Below is a small trained network, with its code and all its weights. Each question gives an input and a target symbol and asks what happens when units are switched off, that is, made to give their printed mean instead of their output.

import numpy as np


def w(rows, s, z=0):
    codes = np.array(rows[::2]) - 128.0
    scale = np.full(codes.shape[1], s)
    scale[-1] = z or s
    return codes * scale


def norm(h):
    return h / np.sqrt((h * h).mean(-1, keepdims=True) + 1e-5)


def f(y):
    return np.maximum(y, 0)


def softmax(a):
    e = np.exp(a - a.max(-1, keepdims=True))
    return e / e.sum(-1, keepdims=True)


def log_softmax(a):
    a = a - a.max(-1, keepdims=True)
    return a - np.log(np.exp(a).sum(-1, keepdims=True))


def net(x, mask):
    ids = ['ΞΩαγδελπτφψ'.index(c) for c in x.split()]
    T = len(ids)
    res = E[ids] + P[:T]
    u = 0
    for l in range(2):
        r = norm(res)
        for j in range(2):
            rows = slice(4 * j, 4 * j + 4)
            q, k, v = (r @ M[l][rows].T for M in (Q, K, V))
            z = softmax(np.where(np.tri(T) > 0, q @ k.T / 4**0.5, -1e9)) @ v
            o = O[l][rows]
            res = res + np.where(mask[u + j], z, o[:, -1]) @ o[:, :-1]
        u += 2
        y = f(norm(res) @ A[l][:, :-1].T + A[l][:, -1])
        res = res + np.where(mask[u : u + 4], y, B[l][:, -1]) @ B[l][:, :-1]
        u += 4
    return log_softmax(norm(res)[-1] @ U[:, :-1].T + U[:, -1])


Q, K, V, O, A, B = {}, {}, {}, {}, {}, {}
E = w([
[161,78,158,93,114,76,140,128,28,127,185],'Ξ',
[85,205,212,128,139,108,77,124,94,115,147],'Ω',
[112,162,72,152,110,125,73,104,50,158,173],'α',
[63,159,150,181,165,134,129,98,197,150,61],'γ',
[97,143,132,106,147,183,38,82,178,85,157],'δ',
[101,163,158,151,135,87,235,99,119,152,189],'ε',
[115,53,181,117,138,131,117,82,218,87,102],'λ',
[125,79,57,160,140,149,93,80,171,154,81],'π',
[153,25,151,128,117,57,192,121,135,166,104],'τ',
[136,22,138,105,137,183,83,124,61,115,127],'φ',
[133,112,254,68,73,75,105,123,134,90,120],'ψ',
],0.0046)
P = w([
[145,161,160,54,74,195,136,2,122,231,105],'0',
[117,119,141,106,192,110,99,18,122,227,144],'1',
[87,130,127,98,87,120,135,24,99,157,83],'2',
[117,96,144,149,172,87,71,57,125,189,151],'3',
[115,149,103,116,86,106,130,77,104,117,73],'4',
[121,93,133,172,166,82,65,105,127,158,158],'5',
[132,140,130,156,102,115,107,126,117,79,104],'6',
[132,101,128,186,171,93,75,165,138,129,164],'7',
[116,151,120,132,94,114,126,189,131,31,99],'8',
[126,123,96,178,176,107,100,244,163,93,149],'9',
],0.0034)
Q[0] = w([
[131,186,24,126,136,195,41,130,54,136,185],'L0H0',
[120,247,209,102,125,40,149,154,71,128,192],'L0H0',
[203,105,61,178,102,93,207,126,71,228,128],'L0H0',
[170,2,151,15,91,120,117,170,61,70,173],'L0H0',
[133,138,126,152,122,106,76,151,105,148,164],'L0H1',
[114,150,138,140,125,126,191,160,156,138,155],'L0H1',
[121,64,110,179,124,86,47,108,131,132,107],'L0H1',
[144,161,85,171,143,119,104,193,124,154,151],'L0H1',
],0.0072)
K[0] = w([
[120,177,32,141,114,199,25,130,23,129,182],'L0H0',
[99,254,224,123,106,45,160,158,51,130,217],'L0H0',
[193,96,31,188,100,65,220,134,42,200,131],'L0H0',
[191,2,171,33,116,126,131,156,44,89,171],'L0H0',
[127,149,110,160,96,120,126,200,108,81,115],'L0H1',
[122,171,154,106,133,134,192,120,150,178,149],'L0H1',
[166,107,110,159,137,91,99,176,138,67,56],'L0H1',
[118,162,117,123,55,157,189,159,122,53,91],'L0H1',
],0.0061)
V[0] = w([
[142,124,160,88,160,155,138,22,120,254,163],'L0H0',
[123,149,62,146,113,118,115,176,49,132,142],'L0H0',
[123,56,161,190,113,84,137,155,94,106,169],'L0H0',
[126,143,138,186,163,129,81,114,152,120,160],'L0H0',
[155,136,177,84,149,168,181,133,153,105,96],'L0H1',
[119,138,74,123,159,131,189,82,131,128,134],'L0H1',
[91,161,134,131,87,166,162,141,120,155,144],'L0H1',
[179,128,144,76,153,147,110,111,137,157,88],'L0H1',
],0.0032)
O[0] = w([
[192,160,100,181,135,141,120,251,185,20,96,254],'L0H0',
[95,86,198,95,156,142,137,109,253,98,87,130],'L0H0',
[72,250,46,97,144,184,105,92,170,118,53,146],'L0H0',
[149,98,145,48,124,108,236,144,75,103,113,168],'L0H0',
[170,35,151,243,79,130,84,88,112,132,153,47],'L0H1',
[178,90,170,101,122,169,109,105,133,83,71,140],'L0H1',
[168,47,112,134,163,134,33,96,155,130,95,103],'L0H1',
[93,230,146,163,78,132,189,109,58,138,149,160],'L0H1',
],0.0028,0.0031)
A[0] = w([
[131,125,144,94,94,160,115,72,108,184,125,181],'L0N0',
[133,135,142,175,98,116,128,248,128,51,125,136],'L0N1',
[143,127,167,78,110,152,114,40,127,227,127,147],'L0N2',
[127,106,127,117,162,150,146,58,137,254,125,3],'L0N3',
],0.0062,0.002)
B[0] = w([
[129,83,205,180,144,63,134,58,142,171,143,250],'L0N0',
[146,1,94,147,119,172,77,160,188,75,89,217],'L0N1',
[126,236,42,196,53,241,241,231,12,206,249,220],'L0N2',
[123,195,137,56,48,168,138,192,112,52,105,163],'L0N3',
],0.0047,0.002)
Q[1] = w([
[87,210,117,151,93,103,151,60,68,73,94],'L1H0',
[170,131,96,223,100,126,125,194,133,58,95],'L1H0',
[60,139,72,69,104,135,128,180,113,56,88],'L1H0',
[162,140,154,148,5,189,238,112,175,113,32],'L1H0',
[49,135,174,134,151,77,151,37,83,185,155],'L1H1',
[194,66,189,187,105,160,119,63,114,138,159],'L1H1',
[95,95,111,248,186,98,120,208,188,115,136],'L1H1',
[97,148,115,87,109,157,96,2,65,153,115],'L1H1',
],0.0069)
K[1] = w([
[141,168,61,183,120,96,160,108,128,187,180],'L1H0',
[143,156,165,98,119,162,109,67,33,125,145],'L1H0',
[130,143,165,89,92,205,211,144,141,171,158],'L1H0',
[254,150,125,242,107,139,137,111,122,117,102],'L1H0',
[146,140,137,153,163,96,69,145,99,197,215],'L1H1',
[219,137,155,218,130,130,146,108,130,123,137],'L1H1',
[60,114,130,147,159,134,186,149,158,155,120],'L1H1',
[155,184,106,141,96,145,64,92,50,147,156],'L1H1',
],0.0077)
V[1] = w([
[146,53,99,100,136,104,153,136,32,167,79],'L1H0',
[170,133,97,50,80,38,166,150,126,75,200],'L1H0',
[130,152,61,184,108,48,83,178,164,177,66],'L1H0',
[130,175,252,130,146,96,152,199,99,141,61],'L1H0',
[198,109,61,106,66,87,169,87,171,146,132],'L1H1',
[86,197,166,139,126,117,167,97,118,154,41],'L1H1',
[126,144,138,137,175,215,175,38,184,84,187],'L1H1',
[103,81,131,134,119,210,58,128,145,152,50],'L1H1',
],0.004)
O[1] = w([
[117,4,105,78,172,139,200,129,31,127,161,117],'L1H0',
[234,109,89,224,96,61,199,74,143,65,182,108],'L1H0',
[65,148,61,141,150,22,165,201,107,120,31,72],'L1H0',
[25,181,185,142,197,113,113,140,95,67,210,94],'L1H0',
[33,172,143,53,82,130,124,179,159,106,190,100],'L1H1',
[186,95,211,155,125,182,233,142,136,95,87,138],'L1H1',
[22,119,51,166,180,141,159,60,142,96,90,64],'L1H1',
[180,148,109,168,107,113,72,101,12,95,124,3],'L1H1',
],0.0037,0.0013)
A[1] = w([
[82,104,202,97,80,60,149,4,142,129,80,98],'L1N0',
[126,150,108,97,58,166,121,119,88,37,88,15],'L1N1',
[73,231,104,180,47,191,251,95,25,254,193,5],'L1N2',
[93,115,125,166,106,148,93,158,141,83,129,154],'L1N3',
],0.0061,0.0032)
B[1] = w([
[93,65,159,112,65,76,140,50,129,168,76,170],'L1N0',
[123,186,87,112,106,177,158,125,67,29,126,148],'L1N1',
[71,179,88,255,101,162,119,178,103,206,209,254],'L1N2',
[118,83,142,122,85,115,145,130,118,107,117,159],'L1N3',
],0.0085,0.0089)
U = w([
[210,68,97,128,190,42,176,70,86,94,253,101],'Ξ',
[51,170,230,137,220,75,34,142,116,61,142,69],'Ω',
[171,132,31,112,191,50,37,202,142,140,44,251],'α',
[204,128,199,214,205,177,189,142,94,134,13,76],'γ',
[220,166,132,120,85,185,30,47,231,132,164,73],'δ',
[40,142,96,90,223,153,218,127,244,102,133,141],'ε',
[75,59,150,108,48,70,144,15,116,158,57,132],'λ',
[118,185,88,80,70,177,156,138,32,4,96,148],'π',
[176,153,191,30,75,113,186,253,170,176,134,87],'τ',
[116,65,133,30,224,227,80,128,49,204,137,98],'φ',
[73,150,110,235,87,150,148,162,73,193,212,159],'ψ',
],0.0052,0.0018)

Each question gives the input, a string of symbols that net reads in full, and the target symbol t.
The units are the heads (4 rows each of Q, K, V and O) and the neurons (one row each of A and B). Each row of codes is followed by its name. A weight is (code - 128) times the scale printed after its matrix; where a second scale follows, it is the last column's (O, A, B and U).
mask holds one flag per unit, layer by layer, with each layer's heads first. A switched-off unit (its flag False) gives its mean, the last column of its rows in O or B, instead of its output. The means were averaged over made-up inputs and are rounded, as every weight is.
A unit's drop is (log p(t) with every unit on - log p(t) with that unit switched off) / (log p(t) with every unit on - log p(t) with every unit switched off).
The circuit of an input: a set's keep is (log p(t) with only the set's units on - log p(t) with every unit switched off) / (log p(t) with every unit on - log p(t) with every unit switched off). Starting from all 12 units, units are removed one at a time, each time the one whose removal leaves the highest keep (on an exact tie, the one counted first), for as long as the keep stays at least 0.8.
circuit, biggest first: the units of the circuit, biggest drop first
unit that matters most: the unit with the biggest drop
k most important neurons: the k neurons with the biggest drops, biggest first
k most important neurons of layer l: the k neurons of layer l with the biggest drops, biggest first
heads that matter: for each layer, one digit per head in row order, 1 if its drop is at least 0.15 and else 0, layers parted by /
input α π δ π Ξ φ π Ξ, target φ: heads that matter : 10 / 10
input λ α Ω α, target Ω: heads that matter : 10 / 10
input π γ γ π, target γ: circuit, biggest first : L0H0; L1H1; L1N2
input λ ψ ε π ε π, target ε: most important neuron : L1N2
input Ω π α π, target α: circuit, biggest first : L0H0; L1N2; L1N0
input φ δ λ τ λ Ξ τ, target λ: 3 most important neurons : L0N2; L1N0; L1N2
input δ Ξ π α δ α, target δ: circuit, biggest first : L1H0; L1N2; L0H0; L0N1
input α φ α π π δ, target δ: circuit, biggest first : L1H0; L1N2; L0H0
input τ α γ π α τ α λ, target λ: 3 most important neurons : L1N2; L0N2; L0N1
input ψ δ α λ λ Ξ Ξ τ Ξ, target π: 2 most important neurons : L0N0; L1N1
input φ ε λ π Ξ π Ξ, target λ: circuit, biggest first : L0H0; L0N2; L1N0
input Ξ λ λ Ξ Ξ, target π: 4 most important neurons : L0N1; L1N1; L1N2; L0N0
input δ π π φ ε Ξ ψ ψ φ, target λ: heads that matter : 10 / 00
input γ λ δ λ ε λ α φ, target φ: circuit, biggest first : L0H0; L1N2; L1H0
input α Ξ α α α α α, target π: 2 most important neurons of layer 1 : L1N2; L1N1
input π α λ φ α, target λ: 2 most important neurons of layer 1 : L1N0; L1N2
input α π π γ, target γ: most important neuron : L1N2
input π Ω φ α π ε, target ε: heads that matter : 10 / 00
input τ ε π π, target π: circuit, biggest first : L0N3; L1N1
input ε π α α, target α: circuit, biggest first : L0H0; L1N2; L1H0; L1N0
input ε α δ λ ψ α Ξ τ ψ, target λ: circuit, biggest first : L0H0; L1N0
input α π α τ, target τ: heads that matter : 10 / 01
input φ α Ω α Ξ λ τ α τ π, target π: circuit, biggest first : L0N3; L0H0; L1N2; L1N1
input ε α ε λ λ Ξ Ξ α α, target π: 2 most important neurons : L0N0; L0N2
input Ξ π α δ π α, target δ: unit that matters most : L1H0
input α π φ π, target φ: circuit, biggest first : L1H0; L1N2; L1N0
input τ π α π, target α: unit that matters most : L0H0
input π γ γ α α Ω τ π, target γ: circuit, biggest first : L1H1; L1N2
